Look-ups in named tables: a row name and a column name give one cell, copied from the table.

rekima.csv
,nin,sel,nofim,miti,tulodel,pameki,vik,lil,til,fogu
zam,-0.78,-0.71,0.30,0.51,-0.78,0.50,0.50,0.48,0.50,0.51
varon,-0.15,-0.20,-0.15,-0.23,-0.15,-0.22,-0.24,-0.21,-0.22,-0.23
gar,-0.65,-0.55,0.04,0.26,-0.66,0.24,0.28,0.22,0.25,0.26
menid,-0.17,-0.03,-0.25,-0.02,-0.19,-0.04,0.05,-0.08,-0.03,-0.01
fug,-0.27,-0.30,-0.15,-0.20,-0.26,-0.20,-0.22,-0.19,-0.20,-0.20
setobo,-0.21,-0.20,-0.15,-0.13,-0.22,-0.12,-0.12,-0.13,-0.13,-0.13
terobu,0.32,0.19,-0.30,-0.57,0.34,-0.56,-0.62,-0.52,-0.57,-0.58
fuz,0.25,0.09,-0.14,-0.45,0.27,-0.43,-0.51,-0.39,-0.44,-0.46
fipov,-0.17,-0.17,-0.32,-0.33,-0.17,-0.33,-0.32,-0.33,-0.33,-0.33
daferum,-0.67,-0.59,0.30,0.52,-0.68,0.51,0.53,0.50,0.52,0.53
pez,-0.39,-0.34,-0.03,0.08,-0.39,0.07,0.09,0.06,0.08,0.08
rurer,-0.25,-0.24,-0.22,-0.20,-0.25,-0.20,-0.20,-0.21,-0.20,-0.20

What is the lil of setobo in rekima?
-0.13
What is the nin of setobo in rekima?
-0.21
What is the pameki of fuz in rekima?
-0.43
What is the pameki of setobo in rekima?
-0.12
What is the nofim of daferum in rekima?
0.30
What is the nofim of menid in rekima?
-0.25
Row with the largest til: daferum

kizokib =
	betode	gugeb
fur	557	679
gemi	184	545
ponotol	809	894
fakosiv	201	551
beze	105	525
zeva	129	587
kanotod	558	775
lav	381	746
lamanan	699	981

kanotod, betode: 558
lav, gugeb: 746
kanotod, gugeb: 775
gemi, gugeb: 545
beze, gugeb: 525
fakosiv, gugeb: 551
fur, betode: 557
ponotol, gugeb: 894
zeva, gugeb: 587
fakosiv, betode: 201
beze, betode: 105
lav, betode: 381
ponotol, betode: 809
gemi, betode: 184
lamanan, gugeb: 981
fur, gugeb: 679
lamanan, betode: 699
zeva, betode: 129

ganola:
            sek  nizesek    zeko     lik   gugol  funuvo  refiza
pigevub  42.500   14.886  79.773   9.836  33.059  44.766  76.146
fuvo     48.477   33.366  25.599   1.863  39.099  17.216  77.739
kiza     57.303   72.967  83.877  64.981  19.565  76.010  41.725
fipi     34.235   49.600  97.552  73.612  22.617  46.558  29.868

pigevub, nizesek => 14.886
fipi, sek => 34.235
fuvo, sek => 48.477
fuvo, zeko => 25.599
fuvo, refiza => 77.739
fuvo, nizesek => 33.366
fipi, lik => 73.612
Row with the largest sek: kiza

dugabu:
	niz	rogo	sur	murupi	vik	pimo
dasem	-136	-70	241	3	-77	428
gilu	-121	5	182	292	-57	390
zorol	-423	5	183	-702	-219	179
neluzi	-106	-60	197	118	-47	480
kat	-48	1	197	-120	65	361
tet	-109	1	436	349	41	606
nupor	18	527	99	2	-8	370
bif	-140	4	-230	-136	-171	-112

zorol, niz -> -423
neluzi, rogo -> -60
zorol, pimo -> 179
gilu, niz -> -121
tet, vik -> 41
nupor, pimo -> 370
dasem, niz -> -136
kat, vik -> 65
tet, pimo -> 606
neluzi, vik -> -47
bif, rogo -> 4
bif, niz -> -140
gilu, rogo -> 5
nupor, murupi -> 2
kat, rogo -> 1

mog =
,muz,pizafev,parusiz,kuror,tis,dibese,refa,zam
pubug,184,174,217,172,37,204,100,133
zet,188,136,149,148,126,165,126,176
ruk,148,152,111,116,158,159,151,153
laf,142,193,151,124,56,250,78,125
vivi,142,111,159,146,132,155,136,133
zok,202,168,136,112,104,73,62,133
nimub,89,148,187,163,82,139,167,89

muz of zet is 188
refa of vivi is 136
pizafev of zet is 136
kuror of zok is 112
pizafev of pubug is 174
kuror of nimub is 163
tis of laf is 56
parusiz of pubug is 217
muz of laf is 142

sek
        viteno  nufiza  vugudab  bofu
fulago    40.5    36.6     20.5  64.0
komab     52.3    55.2     60.5  59.0
tafo      37.0    31.7     43.4  33.9
gika      53.9    84.5     63.8  17.6
tugo      35.6    74.2     70.1  19.6
vog       64.6    56.4     48.8  37.8

What is the viteno of tugo in sek?
35.6
What is the vugudab of fulago in sek?
20.5
What is the viteno of tafo in sek?
37.0
What is the bofu of gika in sek?
17.6
What is the bofu of tugo in sek?
19.6
What is the viteno of vog in sek?
64.6
What is the vugudab of tafo in sek?
43.4

Table doro
	nuzedoz	vov	volaro	nav	gumili	lil
pilu	3476	6680	1908	4519	7836	7013
kalep	3558	6646	2852	2185	3024	8159
gopil	6414	4658	5819	6657	6207	3022
gef	7266	4282	3625	1903	3142	3506
sar	2520	4636	6164	7329	3464	4625
nosib	6321	4544	2056	5588	5086	3165
difibos	4453	1693	5755	6764	7825	7118
vuno	5064	4832	3220	3528	2756	6459
rafane	2949	4849	7259	5011	8252	6329
fif	3014	5911	7516	3234	6866	8241
tesike	2425	5951	7951	3983	4008	3006

What is the nav of rafane in doro? 5011
What is the gumili of fif in doro? 6866
What is the gumili of difibos in doro? 7825
What is the nuzedoz of gef in doro? 7266
What is the lil of vuno in doro? 6459
What is the vov of sar in doro? 4636
What is the nuzedoz of nosib in doro? 6321
What is the gumili of pilu in doro? 7836
What is the volaro of gopil in doro? 5819
What is the lil of nosib in doro? 3165
What is the nuzedoz of kalep in doro? 3558
What is the gumili of kalep in doro? 3024
What is the volaro of vuno in doro? 3220
What is the gumili of tesike in doro? 4008
What is the volaro of kalep in doro? 2852
What is the nav of kalep in doro? 2185
What is the lil of sar in doro? 4625
What is the gumili of gopil in doro? 6207
What is the nuzedoz of rafane in doro? 2949
What is the nav of gef in doro? 1903
Which row has the largest vov? pilu

